Below are the code and all the weights of a small trained network. Each question names an input and a target symbol and asks about switching units off, where a switched-off unit gives its printed mean instead of its output.

import numpy as np


def w(rows, s, z=0):
    codes = np.array(rows[::2]) - 128.0
    scale = np.full(codes.shape[1], s)
    scale[-1] = z or s
    return codes * scale


def norm(h):
    return h / np.sqrt((h * h).mean(-1, keepdims=True) + 1e-5)


def f(y):
    return y / 2 * (1 + np.tanh(0.7978845608 * (y + 0.044715 * y**3)))


def softmax(a):
    e = np.exp(a - a.max(-1, keepdims=True))
    return e / e.sum(-1, keepdims=True)


def log_softmax(a):
    a = a - a.max(-1, keepdims=True)
    return a - np.log(np.exp(a).sum(-1, keepdims=True))


def net(x, mask):
    ids = ['ΛΞΠδεμφ'.index(c) for c in x.split()]
    T = len(ids)
    res = E[ids] + P[:T]
    u = 0
    for l in range(2):
        r = norm(res)
        for j in range(2):
            rows = slice(3 * j, 3 * j + 3)
            q, k, v = (r @ M[l][rows].T for M in (Q, K, V))
            z = softmax(np.where(np.tri(T) > 0, q @ k.T / 3**0.5, -1e9)) @ v
            o = O[l][rows]
            res = res + np.where(mask[u + j], z, o[:, -1]) @ o[:, :-1]
        u += 2
        y = f(norm(res) @ A[l][:, :-1].T + A[l][:, -1])
        res = res + np.where(mask[u : u + 12], y, B[l][:, -1]) @ B[l][:, :-1]
        u += 12
    return log_softmax(norm(res)[-1] @ U[:, :-1].T + U[:, -1])


Q, K, V, O, A, B = {}, {}, {}, {}, {}, {}
E = w([
[98,121,127,61,142,151],'Λ',
[174,93,141,35,134,92],'Ξ',
[243,88,195,72,149,38],'Π',
[118,51,149,122,138,160],'δ',
[116,121,110,2,79,62],'ε',
[152,152,70,32,80,98],'μ',
[153,192,113,190,116,55],'φ',
],0.014)
P = w([
[106,168,72,133,219,122],'0',
[132,99,96,117,177,167],'1',
[143,156,173,109,169,83],'2',
[124,57,5,147,124,48],'3',
[173,110,130,90,119,129],'4',
[134,162,188,106,142,96],'5',
[142,46,48,139,86,56],'6',
[169,127,141,86,87,139],'7',
[123,177,193,108,110,117],'8',
[127,43,58,124,61,89],'9',
[171,137,148,77,57,153],'10',
],0.015)
Q[0] = w([
[52,114,101,198,208,189],'L0H1',
[108,244,149,146,103,90],'L0H1',
[134,171,96,193,176,154],'L0H1',
[135,83,175,58,114,125],'L0H2',
[171,112,206,95,52,108],'L0H2',
[186,176,175,86,141,36],'L0H2',
],0.011)
K[0] = w([
[116,83,63,106,219,137],'L0H1',
[196,238,93,72,212,16],'L0H1',
[167,175,32,177,254,170],'L0H1',
[147,174,200,79,36,100],'L0H2',
[154,137,218,107,49,173],'L0H2',
[106,167,254,150,30,134],'L0H2',
],0.0089)
V[0] = w([
[45,97,162,171,146,145],'L0H1',
[87,104,199,162,33,193],'L0H1',
[145,84,181,125,26,157],'L0H1',
[159,105,254,19,63,125],'L0H2',
[44,61,171,147,107,19],'L0H2',
[83,163,233,139,114,136],'L0H2',
],0.0064)
O[0] = w([
[171,93,82,111,115,203,72],'L0H1',
[255,57,151,148,109,53,62],'L0H1',
[236,100,109,141,154,171,132],'L0H1',
[59,134,75,123,146,191,255],'L0H2',
[147,50,170,169,17,73,152],'L0H2',
[30,161,179,170,141,175,126],'L0H2',
],0.0055,0.008)
A[0] = w([
[112,203,194,94,48,101,104],'L0N1',
[101,87,89,130,95,178,154],'L0N2',
[109,144,63,26,92,148,144],'L0N3',
[112,189,124,117,132,201,173],'L0N4',
[39,70,139,164,1,122,39],'L0N5',
[80,88,105,213,46,77,151],'L0N6',
[36,26,192,175,219,186,2],'L0N7',
[78,37,166,172,109,185,143],'L0N8',
[157,126,30,79,146,135,156],'L0N9',
[69,140,94,131,17,67,44],'L0N10',
[173,58,152,57,129,242,143],'L0N11',
[137,253,147,213,157,137,156],'L0N12',
],0.0078,0.0029)
B[0] = w([
[176,87,146,108,177,200,195],'L0N1',
[180,108,170,120,176,89,156],'L0N2',
[226,131,152,168,171,132,246],'L0N3',
[168,82,162,93,79,68,144],'L0N4',
[172,131,138,179,26,112,145],'L0N5',
[118,141,138,88,147,3,171],'L0N6',
[112,163,89,168,147,28,155],'L0N7',
[209,202,204,38,217,93,157],'L0N8',
[116,51,173,203,93,57,221],'L0N9',
[94,160,129,61,140,113,172],'L0N10',
[78,184,124,104,78,86,253],'L0N11',
[132,81,171,112,70,133,159],'L0N12',
],0.0072,0.0048)
Q[1] = w([
[92,125,109,181,73,130],'L1H1',
[134,205,110,115,149,187],'L1H1',
[248,138,94,38,131,111],'L1H1',
[207,63,83,114,133,114],'L1H2',
[35,130,86,223,170,108],'L1H2',
[123,86,90,114,107,81],'L1H2',
],0.015)
K[1] = w([
[121,85,104,184,102,90],'L1H1',
[75,122,168,159,163,161],'L1H1',
[152,184,188,129,106,211],'L1H1',
[145,198,141,91,21,146],'L1H2',
[116,92,57,117,132,1],'L1H2',
[166,85,165,95,52,125],'L1H2',
],0.015)
V[1] = w([
[26,55,111,108,142,134],'L1H1',
[205,31,37,129,150,43],'L1H1',
[138,100,62,42,110,254],'L1H1',
[178,89,117,133,206,50],'L1H2',
[112,111,207,184,73,71],'L1H2',
[155,9,156,160,209,206],'L1H2',
],0.0084)
O[1] = w([
[106,129,234,117,30,84,106],'L1H1',
[191,219,116,64,74,115,156],'L1H1',
[42,132,55,128,70,96,63],'L1H1',
[92,58,59,137,108,215,254],'L1H2',
[129,181,209,144,254,114,124],'L1H2',
[212,74,150,142,142,147,87],'L1H2',
],0.0088,0.0064)
A[1] = w([
[200,79,98,145,100,93,105],'L1N1',
[146,93,139,111,114,74,120],'L1N2',
[60,114,43,124,133,174,2],'L1N3',
[220,73,145,194,183,158,52],'L1N4',
[166,43,212,128,116,178,154],'L1N5',
[159,139,147,128,122,223,199],'L1N6',
[187,191,83,125,176,99,154],'L1N7',
[145,87,116,86,99,185,132],'L1N8',
[189,82,138,138,166,130,50],'L1N9',
[135,252,153,192,228,25,100],'L1N10',
[205,237,183,99,64,201,82],'L1N11',
[89,158,89,75,99,104,153],'L1N12',
],0.013,0.0058)
B[1] = w([
[110,152,161,131,117,142,212],'L1N1',
[138,175,113,130,148,171,196],'L1N2',
[176,177,84,155,89,126,144],'L1N3',
[205,91,171,183,113,82,188],'L1N4',
[137,110,80,139,99,113,254],'L1N5',
[154,144,191,132,97,134,186],'L1N6',
[71,85,105,163,117,115,184],'L1N7',
[103,150,158,142,162,112,222],'L1N8',
[137,105,186,157,139,122,178],'L1N9',
[75,241,142,158,137,64,206],'L1N10',
[176,171,131,6,76,129,155],'L1N11',
[153,107,169,136,154,148,198],'L1N12',
],0.017,0.0087)
U = w([
[19,134,169,177,42,181,28],'Λ',
[86,76,9,129,113,76,249],'Ξ',
[175,74,180,193,126,47,133],'Π',
[54,202,134,146,155,2,173],'δ',
[66,114,188,115,239,179,119],'ε',
[172,205,83,181,161,188,48],'μ',
[129,142,151,8,60,66,79],'φ',
],0.0083,0.0019)

Each question gives the input, a string of symbols that net reads in full, and the target symbol t.
The units are the heads (3 rows each of Q, K, V and O) and the neurons (one row each of A and B). Each row of codes is followed by its name. A weight is (code - 128) times the scale printed after its matrix; where a second scale follows, it is the last column's (O, A, B and U).
mask holds one flag per unit, layer by layer, with each layer's heads first. A switched-off unit (its flag False) gives its mean, the last column of its rows in O or B, instead of its output. The means were averaged over made-up inputs and are rounded, as every weight is.
A unit's drop is (log p(t) with every unit on - log p(t) with that unit switched off) / (log p(t) with every unit on - log p(t) with every unit switched off).
The circuit of an input: a set's keep is (log p(t) with only the set's units on - log p(t) with every unit switched off) / (log p(t) with every unit on - log p(t) with every unit switched off). Starting from the 12 units with the biggest drops (on a tie, the unit counted first), units are removed one at a time, each time the one whose removal leaves the highest keep (on an exact tie, the one counted first), for as long as the keep stays at least 0.8.
units of the circuit, in order: the units of the circuit, biggest drop first
most important unit: the unit with the biggest drop
top k neurons: the k neurons with the biggest drops, biggest first
top k neurons in layer l: the k neurons of layer l with the biggest drops, biggest first
heads that matter: for each layer, one digit per head in row order, 1 if its drop is at least 0.15 and else 0, layers parted by /
input δ μ ε μ δ Π δ μ ε Λ, target Ξ: units of the circuit, in order -> (L1H1 L0N3 L1N10)
input φ Π Π δ δ Λ Λ, target Π: top 3 neurons in layer 0 -> (L0N2 L0N11 L0N9)
input Ξ ε Λ δ Π Π φ φ δ, target δ: top 2 neurons in layer 0 -> (L0N8 L0N7)
input δ Π ε, target ε: top 2 neurons -> (L1N12 L1N5)
input δ Π Π δ δ Λ Ξ Ξ δ, target δ: most important unit -> L0H2
input δ Λ φ Π Π Π δ Ξ μ μ φ, target μ: units of the circuit, in order -> (L0N1 L1H1)
input Π Π Π Ξ Λ δ δ δ, target φ: units of the circuit, in order -> (L0N11 L1N11 L1H2)
input ε φ δ μ Π, target φ: units of the circuit, in order -> (L1H1 L1N11)
input Π δ Π Λ δ φ δ φ Π Ξ μ, target Π: top 2 neurons -> (L0N6 L0N9)
input φ Π Λ Λ, target ε: units of the circuit, in order -> (L1N5 L1N10 L1N4)
input Π Ξ δ Π μ Π δ Π Π μ, target Ξ: units of the circuit, in order -> (L1H1 L1N10 L0N3 L1N7)
input Π Π Π φ ε Ξ ε, target φ: heads that matter -> 00 / 00
input ε Λ Π δ Π δ Ξ δ, target φ: heads that matter -> 10 / 00
input Ξ μ Ξ Λ Π Π Π Π μ Π μ, target μ: units of the circuit, in order -> (L1H1 L0N3)
input φ δ ε, target ε: most important unit -> L0N11
input Λ δ φ Π φ ε Π Π μ φ ε, target μ: units of the circuit, in order -> (L0N3 L1H1 L0N6)
input δ Π μ μ Λ, target μ: top 3 neurons -> (L0N3 L1N3 L0N1)
input Π Π Π δ Λ φ Π μ Π Ξ, target Ξ: top 2 neurons -> (L0N3 L0N6)
input δ μ δ Π, target Ξ: heads that matter -> 01 / 10
input δ Π Π Π μ μ φ ε, target μ: heads that matter -> 00 / 10
input μ δ φ Π μ Π Π Π δ μ, target Ξ: units of the circuit, in order -> (L1N10 L1N6)
input ε Π Π δ φ δ Λ φ Π Π δ, target Π: most important unit -> L0N6
input φ Π Λ φ ε, target Ξ: heads that matter -> 10 / 10
input Ξ μ Π δ Π Π ε ε δ Ξ, target φ: heads that matter -> 01 / 11
input Π Π Π Ξ φ φ μ Π, target δ: units of the circuit, in order -> (L0N12 L1H2 L1N10)
input δ μ Π δ Ξ μ φ Ξ, target μ: top 3 neurons -> (L0N3 L1N3 L1N10)
input μ Π μ ε Π, target μ: heads that matter -> 10 / 11
input δ Π Π Π δ δ Π Λ φ δ Λ, target δ: top 4 neurons -> (L0N9 L0N1 L0N4 L0N11)
